Here is a tiny trained network, its code and every weight. The questions are about switching its units off for an input and a target symbol, where a switched-off unit gives its printed mean instead of its output.

import numpy as np


def w(rows, s, z=0):
    codes = np.array(rows[::2]) - 128.0
    scale = np.full(codes.shape[1], s)
    scale[-1] = z or s
    return codes * scale


def f(y):
    return np.maximum(y, 0)


def softmax(a):
    e = np.exp(a - a.max(-1, keepdims=True))
    return e / e.sum(-1, keepdims=True)


def log_softmax(a):
    a = a - a.max(-1, keepdims=True)
    return a - np.log(np.exp(a).sum(-1, keepdims=True))


def net(x, mask):
    ids = ['αβγδεζηθλμξπστφψ'.index(c) for c in x.split()]
    T = len(ids)
    res = E[ids] + P[:T]
    r = res
    for j in range(2):
        rows = slice(2 * j, 2 * j + 2)
        q, k, v = (r @ M[0][rows].T for M in (Q, K, V))
        z = softmax(np.where(np.tri(T) > 0, q @ k.T / 2**0.5, -1e9)) @ v
        o = O[0][rows]
        res = res + np.where(mask[j], z, o[:, -1]) @ o[:, :-1]
    y = f(res @ A[0][:, :-1].T + A[0][:, -1])
    res = res + np.where(mask[2:6], y, B[0][:, -1]) @ B[0][:, :-1]
    return log_softmax(res[-1] @ U[:, :-1].T + U[:, -1])


Q, K, V, O, A, B = {}, {}, {}, {}, {}, {}
E = w([
[112,167,120,106],'α',
[132,93,68,22],'β',
[136,121,85,54],'γ',
[140,180,152,250],'δ',
[247,120,194,201],'ε',
[174,129,138,178],'ζ',
[92,147,74,95],'η',
[212,116,165,126],'θ',
[175,135,161,165],'λ',
[60,184,71,93],'μ',
[159,153,135,72],'ξ',
[162,170,145,116],'π',
[118,178,133,162],'σ',
[70,148,56,47],'τ',
[73,192,103,147],'φ',
[198,155,181,231],'ψ',
],0.016)
P = w([
[114,215,252,81],'0',
[123,187,122,120],'1',
[141,215,64,159],'2',
[141,207,126,67],'3',
[99,4,154,149],'4',
[169,175,26,83],'5',
[25,215,111,253],'6',
[171,153,10,106],'7',
],0.014)
Q[0] = w([
[129,255,50,174],'H1',
[15,71,245,130],'H1',
[115,125,134,154],'H2',
[143,142,151,154],'H2',
],0.013)
K[0] = w([
[98,72,155,129],'H1',
[187,105,6,167],'H1',
[129,129,120,154],'H2',
[137,125,144,140],'H2',
],0.02)
V[0] = w([
[50,122,46,7],'H1',
[41,150,128,207],'H1',
[132,120,162,177],'H2',
[149,206,174,123],'H2',
],0.016)
O[0] = w([
[199,184,139,217,55],'H1',
[170,194,5,41,96],'H1',
[89,129,120,35,122],'H2',
[141,96,45,167,253],'H2',
],0.017,0.014)
A[0] = w([
[18,99,161,1,8],'N1',
[141,205,124,87,120],'N2',
[88,87,49,139,90],'N3',
[230,232,194,187,37],'N4',
],0.0071,0.012)
B[0] = w([
[254,177,182,176,255],'N1',
[188,4,54,241,143],'N2',
[133,122,189,109,204],'N3',
[35,185,146,26,212],'N4',
],0.0084,0.023)
U = w([
[181,112,121,194,191],'α',
[126,145,211,174,25],'β',
[169,135,173,209,138],'γ',
[167,140,107,82,44],'δ',
[152,122,212,126,66],'ε',
[99,115,145,76,229],'ζ',
[174,144,133,173,145],'η',
[52,54,208,131,134],'θ',
[106,110,147,88,222],'λ',
[193,148,121,172,114],'μ',
[184,92,142,254,103],'ξ',
[61,81,113,125,254],'π',
[67,109,80,52,182],'σ',
[153,189,162,121,75],'τ',
[196,96,87,182,73],'φ',
[143,141,163,69,93],'ψ',
],0.0084,0.009)

Each question gives the input, a string of symbols that net reads in full, and the target symbol t.
The units are the heads (2 rows each of Q, K, V and O) and the neurons (one row each of A and B). Each row of codes is followed by its name. A weight is (code - 128) times the scale printed after its matrix; where a second scale follows, it is the last column's (O, A, B and U).
mask holds one flag per unit, heads first, then neurons. A switched-off unit (its flag False) gives its mean, the last column of its rows in O or B, instead of its output. The means were averaged over made-up inputs and are rounded, as every weight is.
A unit's drop is (log p(t) with every unit on - log p(t) with that unit switched off) / (log p(t) with every unit on - log p(t) with every unit switched off).
The circuit of an input: a set's keep is (log p(t) with only the set's units on - log p(t) with every unit switched off) / (log p(t) with every unit on - log p(t) with every unit switched off). Starting from all 6 units, units are removed one at a time, each time the one whose removal leaves the highest keep (on an exact tie, the one counted first), for as long as the keep stays at least 0.8.
circuit, biggest first: the units of the circuit, biggest drop first
k most important neurons: the k neurons with the biggest drops, biggest first
drop of u: that unit's drop, to one decimal
input ε θ φ, target ε: circuit, biggest first : [N1; H1]
input π θ φ γ ε, target φ: 2 most important neurons : [N4; N2]
input π λ θ, target π: circuit, biggest first : [N1]
input ε π σ, target ε: circuit, biggest first : [N1; H1]
input φ τ ψ σ η θ σ ξ, target φ: circuit, biggest first : [H1; N2]
input β ξ θ, target β: circuit, biggest first : [N4; H1]
input ψ η θ θ, target ψ: 2 most important neurons : [N1; N3]
input γ δ β μ τ ζ γ, target τ: circuit, biggest first : [N4; H1]
input ζ θ θ ε β τ η, target β: circuit, biggest first : [H1; N4; H2]
input τ λ θ θ θ δ ξ γ, target τ: circuit, biggest first : [N4; H1; H2]
input η ψ δ τ τ, target δ: circuit, biggest first : [H1; N1]
input π π θ ζ, target π: 2 most important neurons : [N1; N4]
input δ θ τ ε ξ, target τ: circuit, biggest first : [H1; N4]
input ψ θ θ θ μ σ π β, target ψ: most important neuron : [N1]
input μ γ π σ θ θ, target μ: 3 most important neurons : [N2; N4; N3]
input ε π ψ, target ε: 3 most important neurons : [N1; N3; N4]
input ξ π π δ φ ε π, target φ: 3 most important neurons : [N2; N4; N1]
input θ σ σ λ π ζ, target θ: drop of H1 : 0.7
input π ξ τ θ, target π: drop of H1 : 0.3
input θ θ σ ψ θ μ η ζ, target θ: drop of N2 : 0.0
